Below is a small trained network, with its code and all its weights. Each question gives an input and a class and asks what happens when units are switched off, that is, made to give their printed mean instead of their output.

import numpy as np


def w(rows, s, z=0):
    codes = np.array(rows[::2]) - 128.0
    scale = np.full(codes.shape[1], s)
    scale[-1] = z or s
    return codes * scale


def norm(h):
    return h / np.sqrt((h * h).mean(-1, keepdims=True) + 1e-5)


def f(y):
    return np.maximum(y, 0)


def log_softmax(a):
    a = a - a.max(-1, keepdims=True)
    return a - np.log(np.exp(a).sum(-1, keepdims=True))


def net(x, mask):
    res = np.array(x, float).reshape(1, 2) / 4 @ E
    u = 0
    for l in range(4):
        y = f(norm(res) @ A[l][:, :-1].T + A[l][:, -1])
        res = res + np.where(mask[u : u + 3], y, B[l][:, -1]) @ B[l][:, :-1]
        u += 3
    return log_softmax(norm(res)[-1] @ U[:, :-1].T + U[:, -1])


A, B = {}, {}
E = w([
[130,3,55],'x0',
[35,216,211],'x1',
],0.005)
A[0] = w([
[112,56,86,2],'L0N1',
[196,92,2,79],'L0N2',
[156,118,73,63],'L0N3',
],0.0093,0.0024)
B[0] = w([
[150,135,248,186],'L0N1',
[62,93,95,254],'L0N2',
[149,98,54,170],'L0N3',
],0.011,0.0057)
A[1] = w([
[67,2,1,255],'L1N1',
[198,31,36,36],'L1N2',
[95,102,61,109],'L1N3',
],0.0066,0.0023)
B[1] = w([
[97,254,237,254],'L1N1',
[99,230,79,179],'L1N2',
[97,127,240,162],'L1N3',
],0.005,0.0076)
A[2] = w([
[124,231,195,179],'L2N1',
[145,107,167,48],'L2N2',
[69,156,2,254],'L2N3',
],0.0093,0.00071)
B[2] = w([
[133,91,40,255],'L2N1',
[63,254,238,134],'L2N2',
[43,207,113,148],'L2N3',
],0.0071,0.0096)
A[3] = w([
[96,2,149,5],'L3N1',
[198,189,117,115],'L3N2',
[114,93,129,61],'L3N3',
],0.015,0.0023)
B[3] = w([
[214,153,143,252],'L3N1',
[249,128,254,249],'L3N2',
[178,153,138,165],'L3N3',
],0.012,0.0022)
U = w([
[237,181,227,156],'0',
[10,193,60,143],'1',
[90,101,88,243],'2',
[174,48,108,1],'3',
[145,29,111,15],'4',
],0.013,0.0094)

Each question gives the input, the list of numbers given to net, and the class t.
The units are the neurons (one row each of A and B). Each row of codes is followed by its name. A weight is (code - 128) times the scale printed after its matrix; where a second scale follows, it is the last column's (A, B and U).
mask holds one flag per neuron, layer by layer. A switched-off neuron (its flag False) gives its mean, the last column of its row in B, instead of its output. The means were averaged over made-up inputs and are rounded, as every weight is.
A unit's drop is (log p(t) with every unit on - log p(t) with that unit switched off) / (log p(t) with every unit on - log p(t) with every unit switched off).
The circuit of an input: a set's keep is (log p(t) with only the set's units on - log p(t) with every unit switched off) / (log p(t) with every unit on - log p(t) with every unit switched off). Starting from all 12 units, units are removed one at a time, each time the one whose removal leaves the highest keep (on an exact tie, the one counted first), for as long as the keep stays at least 0.8.
circuit, biggest first: the units of the circuit, biggest drop first
unit that matters most: the unit with the biggest drop
top k neurons: the k neurons with the biggest drops, biggest first
top k neurons in layer l: the k neurons of layer l with the biggest drops, biggest first
drop when u is switched off: that unit's drop, to one decimal
input [-3,-3], class 2: circuit, biggest first : [L0N1]
input [-1,3], class 2: top 3 neurons : [L1N1, L0N1, L0N2]
input [6,0], class 0: top 2 neurons : [L0N1, L3N1]
input [1,2], class 2: top 2 neurons : [L3N2, L1N3]
input [6,-6], class 0: top 3 neurons : [L0N1, L1N3, L3N1]
input [5,5], class 0: top 2 neurons : [L1N1, L0N3]
input [1,3], class 2: top 2 neurons : [L3N2, L1N1]
input [-3,0], class 2: top 3 neurons : [L1N1, L0N1, L2N1]
input [2,3], class 2: top 2 neurons : [L3N2, L0N3]
input [1,-2], class 2: top 2 neurons : [L0N2, L0N1]
input [2,-6], class 1: top 3 neurons : [L1N2, L0N2, L0N3]
input [7,-5], class 0: top 3 neurons : [L0N1, L1N3, L3N1]
input [4,-5], class 1: top 3 neurons : [L1N2, L0N3, L3N2]
input [2,-5], class 1: unit that matters most : L1N2
input [7,-4], class 0: top 2 neurons in layer 0 : [L0N1, L0N2]
input [-3,-8], class 1: drop when L0N2 is switched off : 0.7
input [8,-7], class 0: drop when L1N3 is switched off : 1.8
input [7,2], class 0: drop when L2N1 is switched off : 0.0
input [0,-1], class 2: top 2 neurons in layer 0 : [L0N2, L0N1]
input [0,-5], class 1: unit that matters most : L0N2
